[100 = 0]

[101 83 95 121 93 118 83 119 123 124 83 81 103 120 94 65 114 85 121 72 86 100 112 100 102 94 97 101 106 97 90 56 59 90 100 64 92 103 81 94 70 102 106 102 108 85 91 55 130 91 116 97 97 101 129 60 78 112 152 84 100 97 109 123 97 116 88 99 104 122 96 121]	R/mab
[105 97 101 113 113 106 89 99 80 104 91 97 97 117 99 75 108 92 116 103 90 89 103 115 89 111 88 94 107 94 89 66 79 95 95 80 109 89 101 107 104 103 108 103 104 95 81 87 107 104 116 105 108 102 98 105 94 103 119 67 95 100 102 125 92 120 99 101 111 112 90 112]	R/mab
[121 107 96 104 83 107 92 104 95 106 97 96 82 113 92 63 81 84 125 70 84 88 107 97 114 103 87 98 105 102 98 58 82 92 85 78 93 117 85 99 71 81 103 107 104 96 82 121 116 105 93 115 108 110 115 95 97 110 104 78 109 111 95 101 111 113 89 115 87 116 105 112]	R/gulu
[109 98 96 108 98 119 102 115 100 109 99 92 87 114 92 85 111 94 128 85 86 98 111 109 113 95 100 94 105 96 91 73 82 94 102 72 91 120 94 94 85 102 105 111 107 101 83 111 119 103 92 110 106 102 121 82 71 105 120 74 98 92 112 112 115 111 92 97 88 121 103 111]	R/gulu
[101 99 102 117 103 108 96 127 91 111 101 91 75 109 89 74 101 82 103 87 87 93 121 116 126 107 100 100 100 102 88 79 89 92 93 68 96 108 89 102 99 90 98 100 101 95 84 86 112 105 103 94 111 96 103 122 106 105 101 61 94 108 95 122 115 113 99 106 104 110 108 112]	R/gulu
[141 69 111 116 110 105 120 104 188 129 96 93 97 121 109 68 98 108 101 50 71 135 135 153 93 109 77 117 92 120 46 28 121 19 98 68 87 81 83 116 147 31 138 52 114 97 96 62 117 110 86 19 97 98 148 12 76 106 145 62 66 111 123 118 77 147 159 100 87 166 104 152]	C/Kivul
[122 109 91 92 94 100 116 106 136 101 97 112 103 108 99 100 107 120 107 75 82 108 120 121 111 101 105 99 99 97 87 50 126 78 90 62 95 109 92 93 102 74 114 105 104 95 93 124 95 104 55 78 103 103 129 95 114 106 95 44 92 107 107 99 103 137 111 106 101 116 101 113]	C/Kivul
[100 108 101 116 100 118 98 109 60 108 105 93 76 109 85 79 110 81 109 98 90 79 116 112 125 104 94 102 118 81 84 106 82 100 108 94 103 117 96 118 92 93 100 102 100 100 85 96 115 103 105 124 116 95 100 140 62 96 99 74 99 109 100 104 114 116 90 117 85 105 104 107]	R/gulu
[98 96 98 106 95 111 87 111 125 104 85 108 102 120 109 105 106 117 112 87 82 108 117 103 115 97 104 89 91 85 105 76 102 87 100 73 99 102 80 89 72 104 109 100 107 90 102 92 95 97 79 97 92 99 136 93 102 113 125 51 89 91 107 112 110 124 97 100 112 114 85 104]	C/Kivul
[113 92 99 114 89 112 97 113 95 117 95 89 72 108 73 60 100 82 99 77 89 103 113 104 119 107 83 106 90 105 91 68 91 87 93 83 91 119 90 107 99 85 96 111 103 84 97 99 119 102 110 96 115 102 110 109 106 106 102 85 91 99 94 118 95 112 102 94 85 118 111 115]	R/gulu
[115 96 81 101 105 107 92 101 97 100 87 132 106 109 104 96 110 110 121 97 83 101 93 112 107 143 85 91 97 90 102 45 103 84 98 69 105 95 100 82 89 104 114 90 105 103 80 90 92 105 87 96 98 98 110 116 134 88 112 45 93 110 98 115 108 114 85 94 143 82 93 106]	C/Kivul
[122 93 105 103 112 106 118 88 130 104 97 115 107 119 113 92 112 127 109 89 76 126 118 138 125 107 82 102 101 103 65 57 114 58 97 84 105 91 102 123 136 90 114 108 106 95 90 83 91 108 81 62 99 101 131 89 91 103 121 35 81 111 116 109 106 138 130 97 109 131 91 127]	C/Balup
[92 103 91 106 84 110 79 106 65 103 88 98 90 110 93 75 92 86 112 97 83 91 108 90 126 109 100 93 88 90 118 60 87 112 94 64 99 112 86 94 71 109 93 88 91 99 79 104 105 99 101 121 116 101 93 167 132 105 93 63 91 110 92 108 101 128 76 112 113 85 100 94]	R/mab
[121 96 112 126 100 115 101 128 126 138 104 83 71 110 89 52 107 86 92 68 75 95 131 130 138 96 91 113 91 117 64 79 91 68 103 83 89 106 88 120 125 74 116 111 102 95 95 57 117 107 96 69 117 98 116 95 61 107 111 73 87 99 113 118 99 131 117 113 98 141 111 122]	R/gulu
[102 99 91 93 99 104 97 85 106 95 87 118 110 77 111 107 107 126 109 95 85 101 109 108 97 100 100 96 100 92 105 75 113 80 106 89 108 112 87 93 89 95 102 97 108 94 97 100 78 100 71 99 99 96 119 127 98 108 98 47 101 108 94 90 113 140 104 101 108 97 69 102]	C/Balup
[93 101 94 115 100 108 62 111 61 106 91 96 91 101 97 95 96 101 107 112 97 89 102 92 104 99 111 92 93 94 123 92 88 106 95 91 96 106 84 93 73 112 89 82 86 97 145 77 102 101 106 115 111 100 87 160 122 95 97 66 110 106 90 111 98 102 76 117 139 92 99 93]	R/mab
[107 105 95 96 90 95 104 85 126 102 92 110 116 75 36 103 104 113 100 83 98 106 109 114 102 106 104 108 99 90 92 62 110 81 101 93 106 95 102 96 108 77 103 97 92 107 97 105 93 106 75 90 100 94 113 101 96 102 92 78 90 108 100 95 92 128 98 112 110 95 90 108]	C/Kivul
[109 96 91 81 86 101 104 95 127 99 98 124 104 100 96 104 107 117 103 82 86 104 105 104 117 104 104 95 102 94 98 64 120 84 95 76 101 108 94 89 94 92 109 103 100 106 92 139 90 107 59 103 106 95 128 119 110 112 84 57 93 108 104 87 108 138 103 98 93 93 96 107]	C/Balup
[128 99 97 100 94 112 95 104 136 111 87 106 104 105 102 94 90 119 107 87 82 111 122 119 114 114 107 100 101 96 87 35 122 67 88 64 93 89 93 94 119 67 109 97 102 99 87 94 95 103 75 61 97 98 123 98 146 95 101 41 87 102 104 95 102 130 118 106 131 107 100 120]	C/Kivul
[114 103 95 110 87 103 84 118 88 110 93 96 77 99 99 80 84 86 116 77 84 100 102 102 122 103 101 97 100 96 102 63 96 95 91 83 137 111 86 95 84 87 99 100 101 112 83 98 109 103 95 111 120 104 106 112 110 105 99 74 103 105 98 97 106 112 84 118 109 94 101 108]	R/mab
[103 110 94 95 84 104 81 102 114 101 93 116 103 104 114 103 93 117 113 92 79 98 103 96 112 93 103 98 105 97 112 84 117 95 92 95 99 106 79 88 76 94 104 99 101 102 100 88 88 106 67 98 100 98 122 113 119 108 92 56 91 103 91 82 108 119 98 103 100 100 94 97]	C/Kivul
[136 83 108 130 115 122 111 109 135 129 99 86 77 102 102 66 100 91 97 78 81 117 124 150 101 108 73 108 88 118 74 59 115 40 95 82 96 102 88 115 137 49 121 124 105 108 93 50 120 112 104 55 108 95 107 64 84 92 122 67 80 116 112 115 81 131 139 112 100 140 117 140]	R/mab
[102 106 82 86 69 99 93 102 123 89 88 119 97 97 108 108 99 116 97 80 87 100 107 111 130 107 117 93 94 93 116 50 127 98 92 60 104 115 84 74 90 88 108 94 93 99 92 133 86 104 56 98 104 95 131 145 149 114 79 55 91 106 99 93 107 142 100 100 100 83 111 100]	C/Balup
[108 100 102 120 109 114 90 87 75 110 98 100 108 96 91 71 118 94 108 101 110 89 95 107 104 90 91 101 99 96 83 89 79 77 104 101 103 113 110 108 97 103 101 105 99 104 89 92 106 104 136 98 109 98 109 115 57 96 107 97 99 106 106 95 96 109 110 102 99 115 94 108]	R/mab
